Below are the code and all the weights of a small trained network. Each question names an input and a class and asks about switching units off, where a switched-off unit gives its printed mean instead of its output.

import numpy as np


def w(rows, s, z=0):
    codes = np.array(rows[::2]) - 128.0
    scale = np.full(codes.shape[1], s)
    scale[-1] = z or s
    return codes * scale


def f(y):
    return y / 2 * (1 + np.tanh(0.7978845608 * (y + 0.044715 * y**3)))


def log_softmax(a):
    a = a - a.max(-1, keepdims=True)
    return a - np.log(np.exp(a).sum(-1, keepdims=True))


def net(x, mask):
    res = np.array(x, float).reshape(1, 4) / 4 @ E
    y = f(res @ A[0][:, :-1].T + A[0][:, -1])
    res = res + np.where(mask, y, B[0][:, -1]) @ B[0][:, :-1]
    return log_softmax(res[-1] @ U[:, :-1].T + U[:, -1])


A, B = {}, {}
E = w([
[83,165,99,7,28,110,189,116,101],'x0',
[148,210,90,174,182,101,143,66,95],'x1',
[97,84,109,159,147,139,192,45,225],'x2',
[126,168,132,99,207,127,213,210,169],'x3',
],0.011)
A[0] = w([
[190,121,208,216,152,106,79,199,79,94],'n0',
[124,192,173,136,176,160,169,186,153,81],'n1',
[157,132,165,145,71,142,76,84,81,101],'n2',
[116,165,75,120,161,82,129,89,87,134],'n3',
[160,96,149,194,140,127,136,127,179,129],'n4',
[142,191,67,155,173,91,127,105,87,55],'n5',
[104,169,98,52,35,79,194,120,86,93],'n6',
[82,58,166,91,134,165,107,137,181,98],'n7',
[158,86,138,155,177,118,119,103,146,58],'n8',
[125,138,120,135,73,106,95,191,73,98],'n9',
[124,140,126,166,98,159,88,91,109,74],'n10',
[139,195,151,118,124,115,86,218,28,86],'n11',
[97,81,198,95,84,199,96,249,120,164],'n12',
[71,128,95,157,97,172,186,58,185,70],'n13',
[168,185,83,147,154,151,153,92,105,245],'n14',
[112,95,127,158,72,86,60,37,109,124],'n15',
[126,172,118,116,171,140,193,184,139,146],'n16',
[98,164,121,116,174,68,149,220,153,77],'n17',
],0.011)
B[0] = w([
[103,227,97,152,123,192,104,167,113,210],'n0',
[172,114,57,35,154,73,109,163,101,172],'n1',
[174,94,73,54,188,80,124,165,138,180],'n2',
[206,123,189,102,84,195,111,71,126,175],'n3',
[66,191,114,172,129,180,77,163,143,183],'n4',
[224,116,193,66,72,208,109,23,193,161],'n5',
[82,179,78,176,106,243,62,183,132,250],'n6',
[193,92,209,118,131,163,143,47,107,183],'n7',
[156,224,111,82,144,162,139,135,206,152],'n8',
[155,194,126,129,196,115,214,141,162,178],'n9',
[165,121,56,48,120,139,111,124,217,151],'n10',
[94,186,193,193,218,31,206,105,185,210],'n11',
[216,110,228,141,96,141,101,111,60,251],'n12',
[127,188,131,182,218,97,208,115,249,207],'n13',
[174,64,180,178,79,141,134,91,6,226],'n14',
[175,52,68,79,177,83,145,204,113,223],'n15',
[175,72,69,114,142,56,97,185,107,195],'n16',
[191,107,79,77,151,129,121,178,117,173],'n17',
],0.011,0.014)
U = w([
[172,84,41,48,142,72,109,171,152,76],'0',
[204,122,209,103,86,170,122,62,143,45],'1',
[115,200,140,182,186,68,239,114,205,101],'2',
[90,222,65,143,105,217,69,173,153,34],'3',
[124,78,157,186,91,111,126,127,91,216],'4',
[8,111,128,78,77,9,60,105,165,2],'5',
],0.016,0.015)

Each question gives the input, the list of numbers given to net, and the class t.
The units are the neurons (one row each of A and B). Each row of codes is followed by its name. A weight is (code - 128) times the scale printed after its matrix; where a second scale follows, it is the last column's (A, B and U).
mask holds one flag per neuron, in row order. A switched-off neuron (its flag False) gives its mean, the last column of its row in B, instead of its output. The means were averaged over made-up inputs and are rounded, as every weight is.
A unit's drop is (log p(t) with every unit on - log p(t) with that unit switched off) / (log p(t) with every unit on - log p(t) with every unit switched off).
The circuit of an input: a set's keep is (log p(t) with only the set's units on - log p(t) with every unit switched off) / (log p(t) with every unit on - log p(t) with every unit switched off). Starting from the 12 units with the biggest drops (on a tie, the unit counted first), units are removed one at a time, each time the one whose removal leaves the highest keep (on an exact tie, the one counted first), for as long as the keep stays at least 0.8.
circuit, biggest first: the units of the circuit, biggest drop first
unit that matters most: the unit with the biggest drop
top k neurons: the k neurons with the biggest drops, biggest first
drop when u is switched off: that unit's drop, to one decimal
input [8,1,-3,0], class 3: circuit, biggest first	n6
input [-3,3,3,0], class 4: circuit, biggest first	n14, n7
input [-2,7,-8,-1], class 2: top 3 neurons	n11, n12, n9
input [-4,2,-4,-1], class 2: top 2 neurons	n6, n11
input [4,5,8,8], class 0: top 2 neurons	n16, n1
input [-1,5,-5,1], class 1: top 3 neurons	n5, n13, n14
input [2,0,2,0], class 4: top 2 neurons	n11, n0
input [7,7,-7,2], class 1: top 2 neurons	n3, n5
input [-4,4,6,-6], class 0: top 3 neurons	n15, n11, n10
input [-6,5,-7,0], class 2: top 3 neurons	n11, n6, n12
input [-5,-1,-5,4], class 2: top 3 neurons	n11, n6, n15
input [-1,-1,-8,-6], class 2: top 2 neurons	n11, n9
input [-3,-4,8,-7], class 2: top 2 neurons	n13, n16
input [1,-1,3,3], class 4: circuit, biggest first	n9, n8
input [7,8,0,0], class 1: unit that matters most	n3
input [0,8,8,2], class 1: top 2 neurons	n14, n5
input [-4,-6,8,-4], class 2: drop when n13 is switched off	0.5
input [-4,3,0,3], class 3: drop when n4 is switched off	0.3
input [3,7,6,6], class 1: drop when n3 is switched off	0.4
input [0,-7,-4,4], class 1: unit that matters most	n12
